Facts:
beklal φ:mogri ξ:tikir
bofletu φ:famol σ:grife ξ:nubigre,tenatren
bolen ξ:tenatren
brapar φ:brurum σ:lovon
bresostom φ:plokol σ:lubus ξ:mezer
bribras φ:mogri σ:gaka
brigrur φ:drelan σ:greplur
brome φ:bizin
brosko φ:mogri σ:terok
bruve φ:stekal σ:klugrem
bututir φ:plokol σ:troklu
dadivo φ:nekle σ:mabrul ξ:lovon,seklaga
degris φ:felen σ:teflo
dobru φ:bizin σ:vasku
drafa φ:troli σ:skistude
drelan ξ:brosko
drilun φ:tefak σ:tenatren ξ:ploklas,rafu
drudok φ:felen
druplem φ:famol σ:kotim
duklur φ:bomu σ:nirok
fasir φ:plokol σ:mobre
fazo φ:bizin σ:sugi
felen ξ:grubute,brome,voki
femi φ:tefak σ:drilun
feran φ:fleki σ:skulis
fibok φ:kleboklom σ:klasto
fiflak φ:famol σ:gafa
flegubrul φ:drelan σ:klagu
flezuk φ:plokol
fligom φ:felen σ:drudok ξ:nirok,napo,neflo
flodan φ:bolen σ:sagural
fogros φ:troli ξ:gristur,tosem
fubru φ:bomu σ:kadam
fudebrol φ:plebi σ:tikir ξ:tikir,vodim,kleboklom
gafa φ:famol
gaka φ:mogri σ:brosko
gedor φ:trara
gizon φ:troli σ:fogros
godir φ:fleki σ:ploklas ξ:fubru,greplur,plokol
graflol φ:brurum σ:vustu ξ:leflotrel,lubus
greplur φ:drelan σ:rafu
grezepim φ:troli σ:drafa
grife φ:famol σ:druplem
gristur φ:trara σ:zozal
grostil φ:tobimos σ:klado
grubute φ:troli σ:gizon
kadam φ:bomu σ:duklur ξ:rafu,seklaga,feran
kestes φ:drelan
klado φ:tobimos ξ:nenas,trokim,tenatren
klafler φ:kuror
klafli φ:mezer
klagu φ:drelan σ:nezur
klamamel φ:plokol σ:fasir
klame φ:plokol σ:vupir
klasto φ:kleboklom ξ:gaka,tenatren,gristur
klugrem φ:stekal
kluzi φ:bomu σ:traklom
kotim φ:famol σ:roklir ξ:skeflu,niklik,grostil,resos
leflotrel φ:mezer σ:klafli
lirul φ:bizin σ:niklik
lovon φ:brurum
lubus φ:plokol σ:bututir
mabrul φ:nekle σ:sakas
menar φ:troli σ:grezepim ξ:vasku,nirok,tosem
mobre φ:plokol σ:klame
mogri ξ:femi,leflotrel
napo φ:drutim
neflo φ:drelan σ:flegubrul
nekle ξ:klugrem,degris
nenas φ:drelan σ:neflo
nezur φ:drelan σ:parir ξ:plevor
nidreflon φ:bizin σ:brome
niklik φ:bizin σ:dobru
nirok φ:bomu
nobrek φ:mogri σ:pezel
nubigre φ:plokol σ:trere
parir φ:drelan σ:plevor
petrir φ:famol σ:zuvon ξ:sabi
pezel φ:mogri σ:beklal
piplam φ:drelan σ:brigrur
pipodrin φ:nekle σ:dadivo
pledus φ:mezer σ:supi ξ:kleboklom
pleplal φ:stekal σ:zitragil
plevor φ:drelan σ:zubir
plilotus φ:mogri σ:bribras ξ:degris
ploklas φ:fleki σ:feran
pudren φ:plokol σ:nubigre
rafu φ:drelan σ:nenas
resos φ:tefak
roklir φ:famol σ:fiflak
sabi φ:drutim σ:napo
sagural φ:bolen
sakas φ:nekle ξ:sabi,rafu
seklaga φ:fleki σ:godir
sema φ:bokube ξ:kestes,feran
sibak φ:kuror σ:klafler
siko φ:tobimos σ:grostil
skatrupo φ:kuror σ:sibak ξ:tikir,parir
skeflu φ:bizin σ:skigo
skigo φ:bizin σ:fazo ξ:stenezel,trokim,pleplal,sabi
skistude φ:troli σ:grubute ξ:bizin
skulis φ:fleki σ:vodim
steflesem φ:stekal σ:pleplal
stegri φ:bolen σ:zuke ξ:vupir,vodim,napo,neflo
stenezel φ:tefak σ:femi
stulon φ:bokube σ:sema
sugi φ:bizin σ:nidreflon
supi φ:mezer σ:tridipli
teflo φ:felen σ:fligom
tenatren φ:tefak σ:resos
terok φ:mogri σ:nobrek
tikir φ:plebi σ:zerin
tobimos ξ:brigrur,tenatren
tosem φ:brurum σ:brapar
traklom φ:bomu σ:fubru
trara ξ:nobrek,seklaga
treflegre φ:mezer σ:pledus ξ:stenezel
trere φ:plokol σ:bresostom
tridipli φ:mezer σ:leflotrel ξ:drafa,sabi
trofli φ:fleki σ:seklaga ξ:pleplal,feran
trokim φ:bokube σ:stulon
troklu φ:plokol σ:flezuk
vasku φ:bizin σ:skeflu
vobror φ:brurum σ:tosem ξ:vasku
vodim φ:fleki
voki φ:drelan σ:kestes
vupir φ:plokol σ:pudren
vustu φ:brurum σ:vobror
zefaflu φ:fleki σ:trofli ξ:teflo
zerin φ:plebi
zitragil φ:stekal σ:bruve ξ:klamamel
zozal φ:trara σ:gedor
zubir φ:drelan σ:voki
zuke φ:bolen σ:flodan
zuvon φ:famol σ:bofletu ξ:vustu,nenas

Known rows:
[ -3  17 -14  10   9  13 -25  -4   9  10  -1 -13  -4   9   6   0  -8  14
   2  -3   3   0  17  -2  -6 -15  18] -> bruve
[ 14  31 -14  -1  38  -3 -14  -7  31  31 -38 -21  -3   7   9  -2  -3 -24
   7  -1 -18 -14   3  13  16  -7  15] -> nidreflon
[ -5  39 -10   6  -2  17 -50 -22  -5  11  -6  -5  -3  32   3  16 -28  20
 -15 -23  32   9  41  11 -16 -10   9] -> napo
[ 12  23 -15  10  -6   3 -30 -22   1  -2  22  -8  13  31 -22  12  -7  18
  -1 -25  25  12  15  14  10 -19  22] -> fligom
[ -5  18 -15  11   7  13 -27  -5   9  10  -1 -13  -4  12   4   1  -9  11
   1  -5   2   0  18   0  -8 -15  17] -> drudok
[ 18   6 -18   0  29   2   7   5  17 -19  21   5  18  25  19 -15  28   9
  13  11  11  19  37 -22  28  19  26] -> mogri
[ -6  17 -24  17   1  29 -34 -13   4  -1   0  -2   0  14  20  -4 -12  19
  -3   6  14  12  42 -17 -15  -8   6] -> femi
[ -1  19 -39   6  -1   7 -25   0  15   4  24   6  -3   5 -17   7  23  28
  -9   1  -8  -6  33  -8  -1 -21  20] -> drilun
[-18  15 -11 -12  -3  -3 -40  13  -3  16 -25  -6  10  14  17  13 -17   9
   5 -29  -2 -16  41  -9 -24 -17 -12] -> tenatren
[ -1  31   0   8  21  13 -33  11  10  20  -2 -31 -26  16   1  -5  -2  23
   5   1 -14  -9   5   3 -28  -6  27] -> resos
[ -5  20 -20   0   8  23 -29  -6   8   6  17 -10   2  14   4   1  -9  33
  -9  -4  16   7  27 -12 -12 -11  15] -> bribras
[ -6  33 -30   6  14   3 -30   1  22  20 -14   2 -14   4   4   8  10   8
  -9   7 -15 -18  45  -5  -3 -13   8] -> ploklas
[  3  -5 -13 -26  11 -25   3  30   3 -11  21   5  27  28   5   3  24  19
  18 -28  -1  -6  37 -14  17   0  16] -> bolen
[-10  -5 -29 -10 -15  -7 -20   8   1   5  21  -1  23   6 -22  16   7  23
   5 -31  -5 -11  13  -6  -3 -37  11] -> klado
[-30  15 -32 -15 -14   9 -43   7  -1  11   7   7   7  10   5  19  -7  35
 -14 -22   3 -12  53 -17 -27 -24  -5] -> trokim
[ -8  19 -18   9   1  22 -32  -7   3   4  14  -6  -3  14   4   2 -11  29
  -6  -4  11   5  24  -8 -16 -15  18] -> stulon
[ -2  16 -39  13  -6   7 -25  -4  16   2  22   4  -3   6 -22  11  20  26
 -10   4  -9  -7  29  -7  -3 -25  20] -> sema
[-11  14 -22   8  -4  27 -36 -11   2   4  19 -10   0  15   1   4 -10  36
  -7  -3  16   8  27  -9 -20 -20  18] -> fibok
[ -2  35 -14 -13  29  27 -41   4  17  21  26 -35 -13  24   1  -1  -3  50
 -11  -1   4   7  29 -12 -35  -3  20] -> niklik
[ -4  21 -27 -14  16  29 -34 -12  15   9  25 -16   6  21   5   4  -9  40
 -15  -3  20  14  38 -19 -13 -11  13] -> lirul
[ -8  39 -34  11  10  16 -42   1  17  14  -5   4 -16  11   9   9   9  23
 -19  12  -7 -10  64 -13 -19  -5   4] -> seklaga

Rows:
No name comes twice in this set of rows, the named rows included.
[-17  23 -31  -6   3   9 -32   6  14  17   1   2  -4   5   2  10   0  22
 -14  -6  -6 -18  44  -9 -15 -20   7]	drafa
[-24  42 -11  -7   9  19 -42 -22   4  18  -9  -7  -9  17  12  14 -41  17
 -32 -26  32  -1  38  15  -8 -13  13]	tikir
[  0  50   3  -3  29  -8 -29 -19  18  33 -49 -12 -10  19  10  10 -30 -28
 -12 -23  10 -17  18  36  17  -9  12]	vodim
[ -5  16 -44  -4  -2   7 -25   1  18   6  31   6   5   5 -21  13  19  37
 -16  -3  -3  -8  40 -15  -3 -24  17]	trofli
[-18  21 -18   6   3  31 -37  -8  -1   8   9  -9  -6  14  17   1 -20  35
 -11  -1  17   8  39 -16 -26  -9  11]	degris
[ -4  17 -39   5  -2  -2 -21   2  19   8  14   6   1   1 -21  13  20  20
 -10  -4 -15 -17  25  -3   2 -27  21]	sakas
[  8  27 -16  -4  32   5 -20 -10  26  27 -22 -21   0   8   7  -1  -5  -9
   3   0  -8  -6  13   6   9  -7  16]	fazo
[ -9  26 -16  -8   7  13 -27 -21   8   9  20  -7   6  19 -10  14 -23  26
 -24 -26  31   6  21  13   8 -22  24]	pledus
[ -7  35   1 -19  31  -2 -13  -1  10   5  -8   5  -7  29  23   5 -12   8
 -18 -20  23  -1  46  11  18  14  27]	kleboklom
[  9  27 -12  -2  35  -1 -18  -7  30  30 -29 -20  -4   8  11  -2  -3 -15
   5  -1 -13 -11   6   7  11  -7  18]	sugi
[ 14  19 -15  11  -5   7 -33 -10  -1  -2  17  -7  13  33 -12   6  -2  21
   8 -16  17  12  24   1  -3 -14  13]	vobror
[-30  27 -35  -3  -6  17 -50   4   7  16  -1   9  -9   4   8  19  -5  35
 -23  -8  -2 -14  61 -16 -31 -21  -1]	sabi

The same objects again, as new rows of numbers:
Known rows:
[ 21  -8   2  -5  31 -10   0 -16   3  -4  -5  13   5  -9  -1   5   2 -10
 -10   8   0  -2  19  -4   2 -22  -2  18   3   7 -11  -1   4 -11 -12  12] -> klafler
[-23   7   4   2 -19   9  -4  15  -5  -3  -9 -23  -1   5  -6 -13   0   2
  13  -1  -8  10   6  -6  -3  18 -15 -12   3 -12   7 -35   6  16   2 -23] -> zefaflu
[ -9  17   2   2  10  12  -5  16  -4  10  22   2  -1   3 -18  13 -22  -6
   1   1  12   5   9 -11 -17   3  10 -12   1   4  14  -2   3 -15 -19  -4] -> fleki
[ 15 -10  -1   0  36 -13  -1  -4  -9  19 -15  18  15 -12   3  11   6   0
  -7   7   4   7  -6  -3   4 -22  12  33  12  14 -17  20  -4  -7  -4 -10] -> napo
[  0  -6   2 -10  16  -9  -5  -1 -11  32 -13  -1   5   4   7  -7  17 -16
   6   4  -8  15  -5 -13  -6 -14   5  19   1   7  -4  -1   5  -1   0 -10] -> fligom
[-16  -2  28 -23   4   4  -1  -4  -5  22   8  -5   5   2   2   3  -6  -8
  11  -5 -15 -10  10 -10 -13  -9 -13  11   0 -29  -6 -37   9 -19  -4  17] -> skigo
[ 53 -39 -33 -10   5 -15  23 -10  29 -20 -10  33 -19 -26  11  28  18 -23
  13  41  20  -4 -48  31 -11 -26  22   1 -31   4   4  19 -32  38 -15  49] -> flezuk
[-17   1  15  -7 -12   7   8   8  -1  -1   2  -2   5  -4   0  10 -12  17
   8  -7  -7 -14  -1   5  -3   7 -10   3   6 -20  -6 -15  -2  -2   5   3] -> drafa
[ 6 -3  1  0 14 -3 -2 -6  0 -4 -5  2  3 -5 -3  0  1 -5 -4  5 -1  1 12 -3
  2 -8 -4  8  3  2 -6 -9  3 -2 -7  0] -> mabrul
[-17   1  15 -19 -15   2  15   9  -2   4  -3  -7   1   3   2  -3   2   4
   9  -4 -20  -9   8   1  -7   5 -14   5 -11 -11   1 -17   0   1   4  11] -> dadivo
[ 17 -28 -32   0 -45   2  21  17  24 -27 -16   2 -24 -13  13   9  17  -5
  32  33  13   6 -63  36 -11  13  11 -26 -30 -13  15  -1 -31  65   1  13] -> fasir
[ 19 -29 -32  -2 -40   0  24  16  25 -27 -17   5 -23 -14  13  11  17  -6
  31  34  14   6 -63  35 -12   9  12 -23 -30 -10  14   0 -32  66   0  16] -> mobre
[ -1  -2   1   0   3  -2   0  -1  -1  -6  -9  -3   2  -3  -1  -4   0   0
  -1   3  -4   1   8  -2   4  -3  -8   2   4  -1  -4 -13   4   4  -3  -4] -> stulon
[ 40 -35 -33 -10 -14  -9  21  -2  27 -22 -13  19 -24 -19  14  18  22 -23
  21  39  14   2 -51  30 -13 -12  15 -10 -35  -1  10   6 -30  46 -10  39] -> bresostom
[ -2  26 -18  22 -44  -8  -9 -21  -2 -16  10 -18 -16  39  17 -47  26  23
 -28 -40 -14  -3  11   3  48  39   0 -27 -13  34  14  72   6  -3  54  -9] -> piplam
[-20   8  10   3  -2   9  -3  15  -8   0  -6 -16   7  -2 -10  -4 -11   4
   9   1  -6   6  12  -8  -4   9 -14  -2  11 -10  -1 -35  10   3  -7 -24] -> dobru
[ -3   3  -3   4   5   1  -4   4   0  -9  -5  -5   2  -3 -10  12  -6   9
   1   5   2   5  12  -3   7   8  -8  -4   7  -4  -4 -14   2   9  -3 -15] -> fubru
[-10  -2  20 -25  -1  -4  16   1  -1  11   1   2   2   0   2   4  -1  -1
   4  -4 -19 -14  11  -2 -10  -8 -13  14 -13 -11  -2 -16  -2 -13   0  27] -> kadam
[ -7  12   1  17 -12  11   9   8  -7 -24  -3  -4  16  -5   7 -32   6  10
   4  -8   7  16 -11   6 -11   3 -22  -3  15   4   3 -16   6  10  -5  -2] -> femi
[ -5  13   1   2   8  11  -4  13  -1   8  20   1  -3   4 -15  11 -17  -6
   0  -1  12   3   6  -8 -16   4  10 -14  -2   5  13   2   1 -13 -17  -4] -> tefak
[  6   0  10  -5  33  -2  -4  -6  -4   2  -2   5  11  -9 -10  11 -10  -9
  -7   7   0   1  24 -13  -6 -20  -5  17  12   1 -11 -20   8 -18 -21   1] -> nidreflon

Rows:
No name comes twice in this set of rows, the named rows included.
[-24  -1  13   4 -30  14  -3   8   0   0   1 -11   2   0   9   5  -9  23
  15 -12  -2 -10 -20  12   5  21  -9  -8  13 -37  -7 -24   1  11  20 -13]	trokim
[-26   0   6   0 -20   7 -15  14 -13  30 -10 -23   1  11   9 -18  11  -6
  21  -4  -8  18 -18 -10  -4  16  -4  -5   6 -17   5 -25   9  15  12 -31]	menar
[ 13  -9   1   3  38  -9  -8  -6  -7  22  -8  19  13 -10   1  14   1  -2
  -6   4   9   6  -7  -5   0 -23  16  28  16   8 -16  15   0 -13  -7  -9]	nirok
[ 15 -13   7  -8  30  -7 -18 -21  -3  28   2   9   5  -3   9   5  10 -23
  -1   3   3   3  -2 -13  -4 -26   8  21   8 -10 -11  -7  11 -19  -6  10]	fogros
[  9  -5   4 -12  38 -13   4  -1 -11  28 -12  11  11  -7  -3   5   9 -15
  -4   9  -5  10  10 -15  -8 -25   6  32   2  19  -7   6   1 -14 -13  -2]	beklal
[  9 -11   7   8  17   3 -17 -16   2   5   8  13   7 -10   7  19 -11   8
  -2  -3  14 -10 -13   5   9  -9   7   9  22 -25 -20  -2   4 -12   2   1]	tenatren
[-14  13  13 -19  -4   7  12  15   0  20  23   3  -4   7 -11  14 -14  -3
   5  -6  -4 -10   7  -6 -23   1   3  -5 -16  -1  16   0  -3 -19 -10  21]	trara
[  8  20 -19  23 -17 -16  -9 -19 -10  10   4   1  -3  34  21 -33  28  26
 -33 -38  -8   2  -5   1  47  23  21  -2  -5  48   3 102  -1 -10  55 -17]	neflo
[-30   2  16 -10 -32  12   2  11  -3  10   1 -18  -1   7   6  -4  -2   9
  18 -10 -13  -6  -8   3  -6  18 -14  -8   0 -31   2 -31   3   9  13  -6]	treflegre
[ 35 -39 -27  -1 -24   1   5  -7  28 -13  -4  20 -21 -20  24  27  14 -10
  30  29  26  -4 -77  38  -8  -5  24 -15 -18 -30   2   6 -29  47   5  29]	nubigre
[-11  -1  18 -20  -6  -1  16   1  -1   9   1  -1   2   0   2  -1  -1   2
   5  -4 -17 -11   9  -1  -8  -4 -12  10  -9 -12  -2 -18  -1  -7   3  20]	drilun
[-20  -3   4  14 -23  12 -18   8  -5   7  -4 -15   3   3  10  -2  -2  16
  17  -9   7   5 -29   5   8  20   0  -8  21 -31  -7 -19   5  16  18 -32]	gristur
[ 23 -30 -32  -4 -36  -2  24  13  25 -25 -15   8 -23 -15  13  13  17  -9
  29  33  14   6 -61  35 -11   5  12 -22 -31 -11  13   3 -32  61  -1  19]	klame
[-30  10  10   4 -15  12  -4  21  -9  -4  -8 -23   8   2 -10  -9 -10   8
  12   0  -6   9  10  -7  -4  18 -16  -9  12 -17   1 -41   9  12  -3 -33]	lirul

Now the same objects, written a new way:
Known rows:
[ -1  55  -1 -14  38 -36  14  39   5  43 -16 -33 -37] -> bomu
[ 12  44  43  24 -61 -85  14  81 -55  36 -37  -1 -49] -> gafa
[ 67  62  56  -6 -20 -22 -14  30 -35 -18  34 -15 -18] -> treflegre
[ 14  83  96   3  73  -4  10  11 -32  61 -25 -54 -60] -> drelan
[ 18  55  43  -1 -49 -35  14  53 -16   7  26  -7 -30] -> mabrul
[ 16  38  39  20 -47   6  35  76 -32  -9   4 -10 -14] -> klame
[ -5  75  93  10 -50 -32  31  51 -32  42 -17  -5 -51] -> flegubrul
[  1  47  43  17 -52  -6  38  91 -45   4 -31  -5  -8] -> nubigre
[ 77  38  53  18 -15 -71   6  17 -60 -46  26 -21 -46] -> petrir
[ 41  61  59   1  -7 -17 -37  41 -48 -19  46   3 -28] -> skatrupo
[ 37  61  58  30 -39   1   7  85 -70   9 -67  10  -5] -> bresostom
[  1  49  41  29 -58  -4  35  91 -42  14 -43   7 -17] -> trere
[ 21  52  42  -5 -47 -31  11  45 -11   0  38 -11 -27] -> traklom
[ 69  37  56  16 -23 -67 -15  48 -63  -7  32 -30 -32] -> zuvon
[ 27  31  37  18 -49 -76  16  65 -43  13  22 -19 -48] -> grife
[ -5  54  41  29 -69 -10  36 100 -51  25 -79  17 -22] -> bututir
[-28  86  94  16 -54 -37  22  63 -49  51 -49  13 -59] -> parir
[ 14  41  41  25 -60 -84  13  77 -51  33 -27  -4 -47] -> fiflak
[ -5  74  95   4 -44 -27  32  44 -31  28   7 -19 -45] -> nenas
[ -1  54   1 -13  40 -33  17  43   3  44 -19 -36 -41] -> bokube
[ 25  50  46  -2 -43 -31  13  47 -12   3  38 -11 -27] -> teflo

Rows:
No name comes twice in this set of rows, the named rows included.
[ 15  60  40 -18 -53 -31  12  40 -15   4  25  -6 -17]	gaka
[ 23  61  38  -2 -50 -30  17  40 -12  -5  35 -17 -33]	pleplal
[ 25  33  37  19 -53 -78  13  64 -43  19   9 -16 -47]	druplem
[ 50  65  66 -16 -24 -36 -11  46 -48 -13  25 -33   7]	klasto
[ 18  62  37 -12 -60 -31   8  43 -14  12  15   5 -22]	brosko
[  1  51  43  30 -65  -8  35  94 -47  25 -67  12 -17]	lubus
[ 71  61  55 -13 -31 -15 -18  24 -26  -6  37  -6  -7]	plilotus
[ 30  45  49  -6 -48 -34  20  54 -13  19  11  -1 -22]	tosem
[  1  65  96   1 -35 -23  30  36 -25  13  43 -32 -43]	brigrur
[ 27  49  43  -5 -39 -31  21  35 -10 -15  45 -11 -31]	stenezel
[ -13   62   41   33  -73  -14   37  110  -56   35 -105   24  -22]	flezuk
[ -8  61  40  30 -68 -14  37 106 -56  33 -92  23 -20]	troklu
[ 17  39  38  24 -57 -79  15  75 -51  27 -17  -9 -48]	roklir
[ 62  47  56  24 -38 -74 -15  64 -73  16 -15 -12 -35]	kotim

